Below is a small trained network, with its code and all its weights. Each question gives an input and a class and asks what happens when units are switched off, that is, made to give their printed mean instead of their output.

import numpy as np


def w(rows, s, z=0):
    codes = np.array(rows[::2]) - 128.0
    scale = np.full(codes.shape[1], s)
    scale[-1] = z or s
    return codes * scale


def norm(h):
    return h / np.sqrt((h * h).mean(-1, keepdims=True) + 1e-5)


def f(y):
    return np.maximum(y, 0)


def log_softmax(a):
    a = a - a.max(-1, keepdims=True)
    return a - np.log(np.exp(a).sum(-1, keepdims=True))


def net(x, mask):
    res = np.array(x, float).reshape(1, 4) / 4 @ E
    u = 0
    for l in range(4):
        y = f(norm(res) @ A[l][:, :-1].T + A[l][:, -1])
        res = res + np.where(mask[u : u + 9], y, B[l][:, -1]) @ B[l][:, :-1]
        u += 9
    return log_softmax(norm(res)[-1] @ U[:, :-1].T + U[:, -1])


A, B = {}, {}
E = w([
[44,134,188,143],'x0',
[117,56,124,187],'x1',
[85,122,2,126],'x2',
[130,130,128,129],'x3',
],0.00083)
A[0] = w([
[233,100,92,90,102],'L0N1',
[137,5,128,171,145],'L0N2',
[122,213,127,19,112],'L0N3',
[130,193,189,116,159],'L0N4',
[192,181,151,91,5],'L0N5',
[200,125,215,146,176],'L0N6',
[103,177,132,86,186],'L0N7',
[126,91,128,135,168],'L0N8',
[173,116,176,134,168],'L0N9',
],0.0028,0.0027)
B[0] = w([
[78,220,116,126,179],'L0N1',
[156,93,103,189,204],'L0N2',
[134,44,78,179,199],'L0N3',
[78,131,94,98,216],'L0N4',
[212,34,58,4,137],'L0N5',
[192,35,146,51,252],'L0N6',
[112,178,134,104,214],'L0N7',
[134,123,89,140,177],'L0N8',
[141,85,127,89,208],'L0N9',
],0.0032,0.0022)
A[1] = w([
[118,165,131,251,102],'L1N1',
[192,20,129,165,83],'L1N2',
[153,36,218,92,145],'L1N3',
[137,161,137,23,61],'L1N4',
[198,66,224,101,9],'L1N5',
[117,55,187,25,100],'L1N6',
[143,199,185,55,36],'L1N7',
[53,75,71,68,131],'L1N8',
[121,225,144,101,22],'L1N9',
],0.0028,0.0011)
B[1] = w([
[61,24,34,148,149],'L1N1',
[154,223,192,90,218],'L1N2',
[144,247,104,206,252],'L1N3',
[86,24,196,68,177],'L1N4',
[80,216,32,164,204],'L1N5',
[83,34,129,198,249],'L1N6',
[50,5,163,56,145],'L1N7',
[166,153,238,131,235],'L1N8',
[193,92,22,45,132],'L1N9',
],0.0025,0.0022)
A[2] = w([
[60,129,80,149,159],'L2N1',
[70,252,120,60,51],'L2N2',
[153,94,119,175,27],'L2N3',
[154,82,150,182,135],'L2N4',
[130,194,93,174,152],'L2N5',
[29,224,162,114,7],'L2N6',
[102,134,167,53,63],'L2N7',
[99,153,142,201,63],'L2N8',
[189,90,62,76,131],'L2N9',
],0.0035,0.0019)
B[2] = w([
[136,84,70,144,233],'L2N1',
[113,226,51,73,211],'L2N2',
[131,158,125,57,148],'L2N3',
[114,179,128,101,220],'L2N4',
[122,84,159,132,217],'L2N5',
[216,104,3,124,183],'L2N6',
[100,38,107,146,181],'L2N7',
[35,184,175,124,165],'L2N8',
[165,147,232,140,252],'L2N9',
],0.0038,0.0016)
A[3] = w([
[112,149,65,80,167],'L3N1',
[99,225,183,106,77],'L3N2',
[130,176,164,174,6],'L3N3',
[148,215,197,199,86],'L3N4',
[137,253,114,168,135],'L3N5',
[42,173,123,115,112],'L3N6',
[109,93,175,172,118],'L3N7',
[211,70,136,149,78],'L3N8',
[136,62,103,97,52],'L3N9',
],0.0039,0.0021)
B[3] = w([
[105,171,192,114,236],'L3N1',
[70,84,70,186,184],'L3N2',
[134,51,109,117,146],'L3N3',
[160,230,173,223,224],'L3N4',
[26,123,191,76,250],'L3N5',
[255,133,140,129,188],'L3N6',
[89,119,102,65,208],'L3N7',
[241,110,46,134,216],'L3N8',
[145,188,203,151,158],'L3N9',
],0.0035,0.0016)
U = w([
[208,11,251,16,187],'0',
[42,10,243,12,159],'1',
[13,238,188,12,188],'2',
[57,242,18,20,70],'3',
[248,226,236,229,121],'4',
[66,237,247,238,178],'5',
[220,33,14,245,60],'6',
[11,14,3,246,2],'7',
],0.0059,0.002)

Each question gives the input, the list of numbers given to net, and the class t.
The units are the neurons (one row each of A and B). Each row of codes is followed by its name. A weight is (code - 128) times the scale printed after its matrix; where a second scale follows, it is the last column's (A, B and U).
mask holds one flag per neuron, layer by layer. A switched-off neuron (its flag False) gives its mean, the last column of its row in B, instead of its output. The means were averaged over made-up inputs and are rounded, as every weight is.
A unit's drop is (log p(t) with every unit on - log p(t) with that unit switched off) / (log p(t) with every unit on - log p(t) with every unit switched off).
The circuit of an input: a set's keep is (log p(t) with only the set's units on - log p(t) with every unit switched off) / (log p(t) with every unit on - log p(t) with every unit switched off). Starting from the 12 units with the biggest drops (on a tie, the unit counted first), units are removed one at a time, each time the one whose removal leaves the highest keep (on an exact tie, the one counted first), for as long as the keep stays at least 0.8.
units of the circuit, in order: the units of the circuit, biggest drop first
most important unit: the unit with the biggest drop
top k neurons: the k neurons with the biggest drops, biggest first
k most important neurons of layer l: the k neurons of layer l with the biggest drops, biggest first
drop when u is switched off: that unit's drop, to one decimal
input [7,0,0,4], class 1: top 4 neurons	L1N3, L1N5, L0N3, L0N2
input [8,-4,4,2], class 3: units of the circuit, in order	L2N6
input [-6,-8,2,-1], class 2: units of the circuit, in order	L0N6, L3N5
input [7,-7,3,6], class 3: top 4 neurons	L0N6, L2N6, L2N2, L0N3
input [-1,-5,-5,1], class 0: top 2 neurons	L0N6, L0N3
input [-8,-7,2,2], class 2: top 4 neurons	L0N1, L0N6, L1N6, L3N5
input [-1,8,0,4], class 4: 2 most important neurons of layer 2	L2N4, L2N1
input [-5,-2,5,7], class 2: top 4 neurons	L1N6, L0N6, L0N1, L3N5
input [5,-1,3,8], class 3: top 3 neurons	L0N6, L2N2, L2N6
input [-7,-3,6,-4], class 2: top 4 neurons	L0N6, L1N6, L0N1, L3N5
input [-2,-5,6,3], class 2: top 2 neurons	L1N6, L0N6
input [-7,-3,7,-7], class 2: top 2 neurons	L0N6, L1N6
input [-1,7,0,1], class 4: top 3 neurons	L1N2, L0N2, L1N6
input [6,-3,0,1], class 1: most important unit	L1N3
input [-1,0,3,1], class 2: top 2 neurons	L0N2, L0N3
input [0,-3,5,-8], class 2: 2 most important neurons of layer 1	L1N6, L1N5
input [7,-6,0,-8], class 1: top 2 neurons	L1N3, L1N5
input [8,0,-3,-2], class 1: top 2 neurons	L0N3, L0N2
input [-6,-1,7,4], class 2: top 3 neurons	L1N6, L0N6, L0N1
input [-5,3,0,7], class 4: most important unit	L2N9
input [8,0,6,-3], class 3: 2 most important neurons of layer 1	L1N6, L1N3
input [-1,-7,-4,3], class 0: 3 most important neurons of layer 0	L0N3, L0N5, L0N6
input [-2,-7,-2,-4], class 0: 2 most important neurons of layer 0	L0N3, L0N5
input [2,-1,-2,-6], class 1: drop when L2N2 is switched off	0.1
input [-8,-7,7,0], class 2: drop when L0N6 is switched off	0.4
input [1,-2,-4,6], class 1: 2 most important neurons of layer 1	L1N6, L1N5
input [-8,-8,8,-2], class 2: drop when L3N5 is switched off	0.2
input [4,-6,-1,-4], class 1: drop when L3N7 is switched off	0.0
input [-6,7,-1,-6], class 4: most important unit	L1N2
